Below are the code and all the weights of a small trained network. Each question names an input and a class and asks about switching units off, where a switched-off unit gives its printed mean instead of its output.

import numpy as np


def w(rows, s, z=0):
    codes = np.array(rows[::2]) - 128.0
    scale = np.full(codes.shape[1], s)
    scale[-1] = z or s
    return codes * scale


def f(y):
    return np.maximum(y, 0)


def log_softmax(a):
    a = a - a.max(-1, keepdims=True)
    return a - np.log(np.exp(a).sum(-1, keepdims=True))


def net(x, mask):
    res = np.array(x, float).reshape(1, 4) / 4 @ E
    y = f(res @ A[0][:, :-1].T + A[0][:, -1])
    res = res + np.where(mask, y, B[0][:, -1]) @ B[0][:, :-1]
    return log_softmax(res[-1] @ U[:, :-1].T + U[:, -1])


A, B = {}, {}
E = w([
[146,165,161,208,34,200,63,64,118,190],'x0',
[96,152,248,192,136,90,124,209,101,81],'x1',
[47,191,145,181,154,126,225,38,113,193],'x2',
[215,100,122,142,177,155,148,145,20,218],'x3',
],0.012)
A[0] = w([
[54,181,169,194,83,107,153,103,100,170,83],'N1',
[163,26,168,118,246,10,127,254,99,17,167],'N2',
[41,178,207,184,97,120,56,112,151,113,223],'N3',
[83,135,37,109,91,151,117,57,138,148,185],'N4',
[189,117,108,140,7,203,10,125,144,134,150],'N5',
[183,81,102,91,211,175,191,149,35,218,179],'N6',
[162,55,58,115,172,133,140,183,152,195,1],'N7',
],0.0083,0.0035)
B[0] = w([
[163,224,186,159,132,173,158,111,108,132,201],'N1',
[189,143,78,128,134,55,180,169,63,24,248],'N2',
[64,187,157,142,68,179,170,177,152,101,214],'N3',
[113,139,77,55,118,160,226,98,214,155,198],'N4',
[245,48,178,111,41,166,71,160,179,139,227],'N5',
[2,59,124,114,135,64,105,154,36,239,235],'N6',
[159,111,159,168,139,66,183,96,89,173,176],'N7',
],0.0096,0.018)
U = w([
[77,254,192,210,125,162,170,106,116,140,139],'0',
[185,108,96,133,121,205,113,26,174,194,11],'1',
[142,128,61,137,217,62,161,163,86,12,155],'2',
[169,83,102,143,97,130,101,88,109,232,3],'3',
[155,90,164,132,47,146,50,194,174,51,117],'4',
[66,154,27,79,126,145,202,45,230,85,189],'5',
[35,102,110,141,227,121,118,114,54,178,233],'6',
],0.009,0.002)

Each question gives the input, the list of numbers given to net, and the class t.
The units are the neurons (one row each of A and B). Each row of codes is followed by its name. A weight is (code - 128) times the scale printed after its matrix; where a second scale follows, it is the last column's (A, B and U).
mask holds one flag per neuron, in row order. A switched-off neuron (its flag False) gives its mean, the last column of its row in B, instead of its output. The means were averaged over made-up inputs and are rounded, as every weight is.
A unit's drop is (log p(t) with every unit on - log p(t) with that unit switched off) / (log p(t) with every unit on - log p(t) with every unit switched off).
The circuit of an input: a set's keep is (log p(t) with only the set's units on - log p(t) with every unit switched off) / (log p(t) with every unit on - log p(t) with every unit switched off). Starting from all 7 units, units are removed one at a time, each time the one whose removal leaves the highest keep (on an exact tie, the one counted first), for as long as the keep stays at least 0.8.
circuit, biggest first: the units of the circuit, biggest drop first
k most important neurons: the k neurons with the biggest drops, biggest first
drop when u is switched off: that unit's drop, to one decimal
input [-5,-8,1,7], class 6: circuit, biggest first -> (N6)
input [7,-1,7,8], class 6: 3 most important neurons -> (N6, N3, N5)
input [-7,-3,8,-1], class 6: circuit, biggest first -> (N3, N2)
input [2,-6,0,-1], class 1: circuit, biggest first -> (N2, N6)
input [2,-5,-2,-4], class 1: circuit, biggest first -> (N5, N2, N4)
input [2,1,3,4], class 6: 2 most important neurons -> (N5, N6)
input [7,-6,8,4], class 1: circuit, biggest first -> (N4, N2)
input [-2,-5,-8,4], class 3: 3 most important neurons -> (N5, N6, N7)
input [-1,5,-4,-5], class 2: 2 most important neurons -> (N2, N5)
input [0,5,0,-8], class 0: 2 most important neurons -> (N5, N3)
input [8,-7,-2,3], class 1: 3 most important neurons -> (N4, N2, N5)
input [-2,8,-5,-7], class 2: drop when N2 is switched off -> 0.9
input [-4,3,-5,-3], class 2: drop when N5 is switched off -> 0.0
input [1,8,-1,3], class 2: drop when N5 is switched off -> 0.2
input [2,3,3,5], class 6: most important neuron -> (N6)
